Below is a small trained network, with its code and all its weights. Each question gives an input and a class and asks what happens when units are switched off, that is, made to give their printed mean instead of their output.

import numpy as np


def w(rows, s, z=0):
    codes = np.array(rows[::2]) - 128.0
    scale = np.full(codes.shape[1], s)
    scale[-1] = z or s
    return codes * scale


def f(y):
    return y / 2 * (1 + np.tanh(0.7978845608 * (y + 0.044715 * y**3)))


def log_softmax(a):
    a = a - a.max(-1, keepdims=True)
    return a - np.log(np.exp(a).sum(-1, keepdims=True))


def net(x, mask):
    res = np.array(x, float).reshape(1, 6) / 4 @ E
    y = f(res @ A[0][:, :-1].T + A[0][:, -1])
    res = res + np.where(mask, y, B[0][:, -1]) @ B[0][:, :-1]
    return log_softmax(res[-1] @ U[:, :-1].T + U[:, -1])


A, B = {}, {}
E = w([
[78,254,167,173,168,56,118,31,201,50,92,120],'x0',
[102,51,183,132,170,69,175,65,39,217,54,173],'x1',
[188,84,189,192,67,174,116,65,109,122,53,73],'x2',
[141,164,98,113,34,54,127,100,180,243,147,101],'x3',
[59,181,62,127,79,159,127,170,11,144,51,73],'x4',
[234,180,35,145,196,142,79,110,84,166,116,128],'x5',
],0.0091)
A[0] = w([
[104,104,163,145,200,182,113,124,87,39,105,124,102],'n1',
[180,76,138,144,79,167,122,128,115,134,116,106,118],'n2',
[140,77,127,117,118,157,139,168,116,164,156,124,71],'n3',
[225,152,95,138,149,141,113,98,123,130,114,124,136],'n4',
[24,184,108,129,67,143,117,155,37,106,70,105,119],'n5',
[113,134,117,133,75,180,142,158,194,81,148,112,156],'n6',
[125,39,109,109,109,145,121,204,118,149,193,145,96],'n7',
[96,100,146,123,160,102,134,111,92,155,110,124,76],'n8',
[86,150,124,120,96,138,150,152,103,128,109,108,78],'n9',
[207,152,92,123,180,147,134,138,106,152,132,130,116],'n10',
[200,68,171,117,178,124,138,113,202,139,159,158,88],'n11',
[125,54,181,120,126,106,140,127,205,109,160,151,125],'n12',
[187,170,111,123,86,164,119,157,147,54,144,102,90],'n13',
[73,63,174,134,175,78,164,82,88,177,91,151,108],'n14',
[203,102,176,160,32,168,118,65,131,89,72,90,134],'n15',
[146,166,127,120,11,75,112,106,187,250,139,129,107],'n16',
[162,106,138,145,173,101,105,93,182,110,157,138,98],'n17',
[72,163,98,117,167,88,139,180,129,183,197,169,126],'n18',
[57,110,94,99,193,108,115,172,130,129,174,146,99],'n19',
[136,81,146,119,197,180,134,161,94,43,131,160,97],'n20',
[116,123,94,154,125,140,115,148,113,133,142,115,255],'n21',
[125,132,111,132,97,121,152,111,146,166,152,102,58],'n22',
[85,198,159,148,146,88,122,58,161,77,96,110,68],'n23',
[111,128,102,115,155,96,133,169,143,135,138,148,66],'n24',
[145,154,111,137,107,152,134,160,156,101,159,107,75],'n25',
[3,45,187,119,34,130,139,152,157,91,126,137,117],'n26',
[161,132,118,130,181,106,121,98,92,164,108,148,118],'n27',
[167,143,95,132,167,119,109,123,125,141,108,134,97],'n28',
],0.012,0.0067)
B[0] = w([
[132,59,74,139,136,31,173,120,159,134,114,93,209],'n1',
[102,170,157,112,135,134,155,119,123,124,47,158,180],'n2',
[98,215,64,141,132,114,127,106,153,155,92,170,174],'n3',
[127,178,177,126,180,131,140,135,133,107,206,110,190],'n4',
[211,144,58,127,44,217,137,131,98,157,155,106,245],'n5',
[154,83,181,97,114,96,53,142,102,127,141,181,203],'n6',
[133,210,131,101,114,80,136,130,120,151,55,197,209],'n7',
[80,99,96,141,108,143,73,126,160,157,144,152,170],'n8',
[109,146,60,179,148,184,119,106,143,157,151,107,163],'n9',
[119,187,153,137,173,112,120,128,141,124,198,97,180],'n10',
[158,131,47,142,37,201,123,126,90,160,124,107,202],'n11',
[178,168,104,138,111,182,130,129,102,136,177,98,203],'n12',
[91,72,127,124,118,143,47,141,138,159,150,184,196],'n13',
[131,76,165,95,96,127,21,157,126,126,143,200,235],'n14',
[86,81,201,118,157,223,173,128,103,61,60,98,226],'n15',
[158,33,63,140,147,8,171,129,155,105,128,98,233],'n16',
[147,146,73,126,74,191,125,137,96,154,119,107,180],'n17',
[124,79,221,130,137,192,165,123,109,61,69,103,194],'n18',
[102,92,193,130,154,183,154,109,113,86,64,90,186],'n19',
[138,59,79,146,127,36,177,119,170,132,125,91,203],'n20',
[199,136,175,107,82,95,120,118,120,104,150,156,179],'n21',
[77,102,70,175,152,133,154,115,173,172,133,113,145],'n22',
[115,231,124,101,140,78,160,134,128,171,43,213,232],'n23',
[61,112,107,151,163,199,135,114,133,135,94,107,147],'n24',
[75,80,108,138,116,156,81,116,142,173,134,174,166],'n25',
[118,206,169,149,231,112,127,125,149,108,244,80,248],'n26',
[121,135,152,124,137,144,92,145,155,114,186,147,176],'n27',
[106,169,130,155,165,136,135,121,127,136,177,101,158],'n28',
],0.017)
U = w([
[208,146,45,153,67,205,129,130,88,144,158,99,107],'0',
[143,44,66,153,135,37,169,125,178,106,127,103,119],'1',
[75,63,142,102,115,134,1,171,146,128,170,204,107],'2',
[106,235,105,93,138,96,167,119,129,142,52,210,105],'3',
[77,90,175,129,149,199,166,115,104,56,68,100,174],'4',
[125,192,144,154,188,127,111,140,146,103,242,94,175],'5',
[224,112,178,60,86,78,115,167,90,65,149,133,254],'6',
[120,136,167,92,64,72,106,146,87,103,142,81,66],'7',
],0.0094,0.0063)

Each question gives the input, the list of numbers given to net, and the class t.
The units are the neurons (one row each of A and B). Each row of codes is followed by its name. A weight is (code - 128) times the scale printed after its matrix; where a second scale follows, it is the last column's (A, B and U).
mask holds one flag per neuron, in row order. A switched-off neuron (its flag False) gives its mean, the last column of its row in B, instead of its output. The means were averaged over made-up inputs and are rounded, as every weight is.
A unit's drop is (log p(t) with every unit on - log p(t) with that unit switched off) / (log p(t) with every unit on - log p(t) with every unit switched off).
The circuit of an input: a set's keep is (log p(t) with only the set's units on - log p(t) with every unit switched off) / (log p(t) with every unit on - log p(t) with every unit switched off). Starting from the 12 units with the biggest drops (on a tie, the unit counted first), units are removed one at a time, each time the one whose removal leaves the highest keep (on an exact tie, the one counted first), for as long as the keep stays at least 0.8.
circuit, biggest first: the units of the circuit, biggest drop first
unit that matters most: the unit with the biggest drop
k most important neurons: the k neurons with the biggest drops, biggest first
drop of u: that unit's drop, to one decimal
input [6,-1,-7,-5,0,-4], class 4: unit that matters most	n19
input [-1,-4,-4,-4,2,-5], class 5: 4 most important neurons	n26; n16; n14; n15
input [5,-8,7,7,-1,0], class 2: 3 most important neurons	n13; n6; n1
input [-6,-3,-7,1,0,3], class 4: 4 most important neurons	n18; n19; n23; n24
input [-4,-6,-7,-6,4,6], class 4: 4 most important neurons	n19; n18; n16; n14
input [-7,7,-7,-7,2,4], class 1: 3 most important neurons	n20; n1; n23
input [6,-5,-4,-7,-5,-7], class 1: 3 most important neurons	n1; n20; n4
input [-7,0,4,3,4,7], class 3: 2 most important neurons	n2; n26
input [4,0,-1,-7,5,-2], class 1: 2 most important neurons	n1; n20
input [-7,2,-1,8,2,4], class 1: 2 most important neurons	n16; n23
input [6,-4,-1,5,5,3], class 3: 2 most important neurons	n23; n11
input [-1,-8,8,-7,-6,-4], class 2: 4 most important neurons	n13; n6; n16; n25
input [2,4,-6,8,-6,-8], class 1: 4 most important neurons	n16; n4; n5; n10
input [-8,-1,-2,2,5,0], class 3: circuit, biggest first	n7
input [-6,8,8,1,-5,8], class 2: 4 most important neurons	n14; n27; n26; n18
input [0,5,5,-1,1,4], class 2: 4 most important neurons	n14; n18; n27; n19
input [3,0,6,-2,-6,-7], class 5: 3 most important neurons	n26; n5; n12
input [5,7,-5,-8,3,-7], class 1: drop of n19	0.0
input [-6,7,-1,1,6,3], class 2: drop of n23	0.6
input [-7,-2,7,-1,-3,4], class 3: circuit, biggest first	n2
input [-2,-6,2,2,4,0], class 2: drop of n13	0.2
input [-6,0,1,-2,5,-5], class 3: drop of n11	0.3
